Below are the code and all the weights of a small trained network. Each question names an input and a target symbol and asks about switching units off, where a switched-off unit gives its printed mean instead of its output.

import numpy as np


def w(rows, s, z=0):
    codes = np.array(rows[::2]) - 128.0
    scale = np.full(codes.shape[1], s)
    scale[-1] = z or s
    return codes * scale


def f(y):
    return np.maximum(y, 0)


def softmax(a):
    e = np.exp(a - a.max(-1, keepdims=True))
    return e / e.sum(-1, keepdims=True)


def log_softmax(a):
    a = a - a.max(-1, keepdims=True)
    return a - np.log(np.exp(a).sum(-1, keepdims=True))


def net(x, mask):
    ids = ['αβγεθλπστφω'.index(c) for c in x.split()]
    T = len(ids)
    res = E[ids] + P[:T]
    r = res
    for j in range(2):
        rows = slice(2 * j, 2 * j + 2)
        q, k, v = (r @ M[0][rows].T for M in (Q, K, V))
        z = softmax(np.where(np.tri(T) > 0, q @ k.T / 2**0.5, -1e9)) @ v
        o = O[0][rows]
        res = res + np.where(mask[j], z, o[:, -1]) @ o[:, :-1]
    y = f(res @ A[0][:, :-1].T + A[0][:, -1])
    res = res + np.where(mask[2:26], y, B[0][:, -1]) @ B[0][:, :-1]
    return log_softmax(res[-1] @ U[:, :-1].T + U[:, -1])


Q, K, V, O, A, B = {}, {}, {}, {}, {}, {}
E = w([
[121,189,2],'α',
[103,80,136],'β',
[65,182,49],'γ',
[122,136,45],'ε',
[71,14,219],'θ',
[87,124,38],'λ',
[122,171,22],'π',
[88,60,177],'σ',
[105,51,179],'τ',
[109,110,64],'φ',
[73,51,186],'ω',
],0.0077)
P = w([
[104,144,45],'0',
[150,33,71],'1',
[97,183,188],'2',
[107,130,141],'3',
[246,117,157],'4',
[100,193,187],'5',
[84,138,140],'6',
[112,52,77],'7',
[96,194,180],'8',
[62,129,126],'9',
[92,38,79],'10',
],0.014)
Q[0] = w([
[10,55,69],'head 0',
[14,176,183],'head 0',
[17,153,153],'head 1',
[162,186,195],'head 1',
],0.013)
K[0] = w([
[9,122,131],'head 0',
[106,119,69],'head 0',
[108,185,56],'head 1',
[185,93,35],'head 1',
],0.013)
V[0] = w([
[203,117,118],'head 0',
[108,2,140],'head 0',
[180,119,113],'head 1',
[98,149,154],'head 1',
],0.0098)
O[0] = w([
[207,61,135,2],'head 0',
[254,223,160,177],'head 0',
[155,211,49,42],'head 1',
[59,104,221,143],'head 1',
],0.0071,0.0022)
A[0] = w([
[110,4,82,13],'neuron 0',
[67,132,90,238],'neuron 1',
[99,167,22,132],'neuron 2',
[210,100,123,131],'neuron 3',
[110,137,255,91],'neuron 4',
[144,8,78,82],'neuron 5',
[69,135,85,96],'neuron 6',
[147,136,152,252],'neuron 7',
[238,238,164,117],'neuron 8',
[131,17,76,67],'neuron 9',
[220,220,157,125],'neuron 10',
[123,4,205,227],'neuron 11',
[116,38,122,148],'neuron 12',
[23,73,159,51],'neuron 13',
[146,107,198,110],'neuron 14',
[95,209,236,67],'neuron 15',
[149,16,10,122],'neuron 16',
[185,92,95,138],'neuron 17',
[153,121,71,96],'neuron 18',
[136,146,213,205],'neuron 19',
[198,56,89,140],'neuron 20',
[84,197,137,95],'neuron 21',
[171,202,33,236],'neuron 22',
[135,156,139,231],'neuron 23',
],0.0099,0.0048)
B[0] = w([
[202,255,135,172],'neuron 0',
[120,73,109,255],'neuron 1',
[156,53,175,199],'neuron 2',
[73,123,142,156],'neuron 3',
[110,151,100,171],'neuron 4',
[98,188,129,179],'neuron 5',
[166,110,140,184],'neuron 6',
[76,81,117,184],'neuron 7',
[163,181,85,174],'neuron 8',
[172,214,141,174],'neuron 9',
[151,187,75,168],'neuron 10',
[127,58,88,222],'neuron 11',
[173,92,33,183],'neuron 12',
[144,236,176,213],'neuron 13',
[63,141,113,148],'neuron 14',
[169,178,129,185],'neuron 15',
[152,156,137,209],'neuron 16',
[96,154,89,155],'neuron 17',
[151,187,205,144],'neuron 18',
[152,92,115,184],'neuron 19',
[27,135,184,169],'neuron 20',
[137,127,240,176],'neuron 21',
[118,60,142,200],'neuron 22',
[113,68,136,181],'neuron 23',
],0.0069,0.0082)
U = w([
[114,10,140,237],'α',
[77,122,116,252],'β',
[71,164,224,202],'γ',
[195,112,198,84],'ε',
[137,183,150,30],'θ',
[161,128,171,13],'λ',
[149,134,160,3],'π',
[105,204,142,6],'σ',
[131,194,55,146],'τ',
[143,139,128,112],'φ',
[155,201,171,117],'ω',
],0.013,0.0032)

Each question gives the input, a string of symbols that net reads in full, and the target symbol t.
The units are the heads (2 rows each of Q, K, V and O) and the neurons (one row each of A and B). Each row of codes is followed by its name. A weight is (code - 128) times the scale printed after its matrix; where a second scale follows, it is the last column's (O, A, B and U).
mask holds one flag per unit, heads first, then neurons. A switched-off unit (its flag False) gives its mean, the last column of its rows in O or B, instead of its output. The means were averaged over made-up inputs and are rounded, as every weight is.
A unit's drop is (log p(t) with every unit on - log p(t) with that unit switched off) / (log p(t) with every unit on - log p(t) with every unit switched off).
The circuit of an input: a set's keep is (log p(t) with only the set's units on - log p(t) with every unit switched off) / (log p(t) with every unit on - log p(t) with every unit switched off). Starting from the 12 units with the biggest drops (on a tie, the unit counted first), units are removed one at a time, each time the one whose removal leaves the highest keep (on an exact tie, the one counted first), for as long as the keep stays at least 0.8.
units of the circuit, in order: the units of the circuit, biggest drop first
most important unit: the unit with the biggest drop
top k neurons: the k neurons with the biggest drops, biggest first
heads that matter: for each layer, one digit per head in row order, 1 if its drop is at least 0.15 and else 0, layers parted by /
drop of u: that unit's drop, to one decimal
input ω λ θ γ θ ω, target ω: units of the circuit, in order : head 0; neuron 15
input ε γ α γ φ, target τ: units of the circuit, in order : neuron 10; head 1
input γ ω α γ θ, target τ: heads that matter : 11
input τ θ ω π γ γ γ γ θ γ, target γ: units of the circuit, in order : head 1; head 0; neuron 21; neuron 12
input γ θ ω σ σ ω φ, target α: units of the circuit, in order : neuron 0; neuron 9; neuron 5
input π ω ω σ θ θ σ θ α γ ε, target τ: top 2 neurons : neuron 0; neuron 12
input ω σ θ σ ω ω π, target α: top 2 neurons : neuron 13; neuron 0
input σ γ λ α ω τ γ γ ε γ π, target τ: units of the circuit, in order : neuron 0; neuron 9
input ε γ γ τ, target α: most important unit : neuron 11
input ω θ ω ε γ γ ε γ γ γ τ, target τ: top 2 neurons : neuron 12; neuron 0
input ε σ γ γ σ ω γ θ, target τ: heads that matter : 00
input γ γ β σ, target α: top 2 neurons : neuron 11; neuron 0
input π γ λ π γ γ θ γ γ γ ε, target τ: heads that matter : 00
input γ γ ω α γ ω λ, target α: heads that matter : 00
input ω θ β, target ω: most important unit : head 0
input ε γ γ τ γ γ ω φ, target τ: heads that matter : 00
input γ γ τ ω θ τ φ, target α: drop of neuron 0 : 0.3
input γ ω γ ε θ θ γ γ ω ε, target α: drop of neuron 5 : 0.2
input ε γ ω ω λ γ ε γ σ π, target α: drop of neuron 8 : 0.1
input ω π γ γ ε φ γ β, target τ: top neuron : neuron 12
input ω θ γ λ γ γ π γ γ γ ω, target τ: top 2 neurons : neuron 12; neuron 0
